Below are the code and all the weights of a small trained network. Each question names an input and a class and asks about switching units off, where a switched-off unit gives its printed mean instead of its output.

import numpy as np


def w(rows, s, z=0):
    codes = np.array(rows[::2]) - 128.0
    scale = np.full(codes.shape[1], s)
    scale[-1] = z or s
    return codes * scale


def norm(h):
    return h / np.sqrt((h * h).mean(-1, keepdims=True) + 1e-5)


def f(y):
    return y / 2 * (1 + np.tanh(0.7978845608 * (y + 0.044715 * y**3)))


def log_softmax(a):
    a = a - a.max(-1, keepdims=True)
    return a - np.log(np.exp(a).sum(-1, keepdims=True))


def net(x, mask):
    res = np.array(x, float).reshape(1, 4) / 4 @ E
    u = 0
    for l in range(3):
        y = f(norm(res) @ A[l][:, :-1].T + A[l][:, -1])
        res = res + np.where(mask[u : u + 4], y, B[l][:, -1]) @ B[l][:, :-1]
        u += 4
    return log_softmax(norm(res)[-1] @ U[:, :-1].T + U[:, -1])


A, B = {}, {}
E = w([
[140,71,249],'x0',
[202,232,155],'x1',
[1,155,229],'x2',
[146,122,207],'x3',
],0.0081)
A[0] = w([
[145,170,69,98],'L0N0',
[98,248,87,2],'L0N1',
[55,192,57,66],'L0N2',
[163,168,19,34],'L0N3',
],0.015,0.004)
B[0] = w([
[107,127,103,197],'L0N0',
[66,188,123,211],'L0N1',
[2,151,181,222],'L0N2',
[132,118,50,255],'L0N3',
],0.023,0.0051)
A[1] = w([
[158,129,91,239],'L1N0',
[120,117,79,254],'L1N1',
[69,5,132,151],'L1N2',
[209,56,114,46],'L1N3',
],0.022,0.0012)
B[1] = w([
[123,139,63,169],'L1N0',
[125,70,76,186],'L1N1',
[120,5,197,254],'L1N2',
[79,236,158,212],'L1N3',
],0.022,0.0085)
A[2] = w([
[157,115,158,62],'L2N0',
[233,186,97,159],'L2N1',
[184,162,91,4],'L2N2',
[251,168,174,127],'L2N3',
],0.018,0.0045)
B[2] = w([
[68,141,190,136],'L2N0',
[8,151,51,253],'L2N1',
[11,42,157,144],'L2N2',
[176,239,130,231],'L2N3',
],0.015,0.0025)
U = w([
[212,115,129,11],'0',
[216,86,107,33],'1',
[90,7,221,172],'2',
[130,98,49,205],'3',
[167,208,213,197],'4',
[169,199,136,49],'5',
[9,183,87,177],'6',
],0.018,0.011)

Each question gives the input, the list of numbers given to net, and the class t.
The units are the neurons (one row each of A and B). Each row of codes is followed by its name. A weight is (code - 128) times the scale printed after its matrix; where a second scale follows, it is the last column's (A, B and U).
mask holds one flag per neuron, layer by layer. A switched-off neuron (its flag False) gives its mean, the last column of its row in B, instead of its output. The means were averaged over made-up inputs and are rounded, as every weight is.
A unit's drop is (log p(t) with every unit on - log p(t) with that unit switched off) / (log p(t) with every unit on - log p(t) with every unit switched off).
The circuit of an input: a set's keep is (log p(t) with only the set's units on - log p(t) with every unit switched off) / (log p(t) with every unit on - log p(t) with every unit switched off). Starting from all 12 units, units are removed one at a time, each time the one whose removal leaves the highest keep (on an exact tie, the one counted first), for as long as the keep stays at least 0.8.
units of the circuit, in order: the units of the circuit, biggest drop first
k most important neurons: the k neurons with the biggest drops, biggest first
top k neurons in layer l: the k neurons of layer l with the biggest drops, biggest first
drop when u is switched off: that unit's drop, to one decimal
input [-1,-2,-3,-8], class 3: units of the circuit, in order	L0N3, L1N3
input [-2,6,0,7], class 4: units of the circuit, in order	L0N3
input [3,-5,-7,-1], class 6: units of the circuit, in order	L0N2, L1N3
input [-6,-5,1,2], class 2: units of the circuit, in order	L1N2, L0N1
input [-4,-2,-5,5], class 3: 2 most important neurons	L0N3, L1N1
input [5,2,0,0], class 4: 3 most important neurons	L0N2, L1N2, L0N3
input [0,0,3,2], class 2: 2 most important neurons	L0N1, L1N3
input [4,3,0,6], class 4: top 2 neurons in layer 1	L1N2, L1N0
input [2,6,3,2], class 4: 2 most important neurons	L0N3, L1N0
input [5,6,1,-3], class 4: 2 most important neurons	L0N3, L2N3
input [-5,-7,-4,7], class 3: 4 most important neurons	L0N2, L1N0, L1N1, L0N3
input [2,-2,-6,6], class 4: 2 most important neurons	L0N2, L0N3
input [1,-1,8,-8], class 2: 2 most important neurons	L1N3, L0N1
input [-3,2,-5,-3], class 3: units of the circuit, in order	L1N3
input [-6,-1,-3,3], class 3: top 2 neurons in layer 1	L1N3, L1N1
input [3,5,7,-5], class 4: top 3 neurons in layer 1	L1N2, L1N1, L1N0
input [1,6,8,8], class 4: 2 most important neurons	L1N2, L0N2
input [-8,-5,-5,3], class 3: 2 most important neurons	L0N3, L1N3
input [5,6,7,-7], class 4: top 2 neurons in layer 1	L1N2, L1N1
input [-2,1,-5,-2], class 3: most important neuron	L1N1
input [-7,-7,6,0], class 2: top 2 neurons in layer 1	L1N2, L1N3
input [5,5,0,5], class 4: 2 most important neurons	L0N3, L1N0
input [-3,-2,2,5], class 2: drop when L0N1 is switched off	0.1
input [-4,-4,-4,1], class 3: drop when L0N3 is switched off	0.3
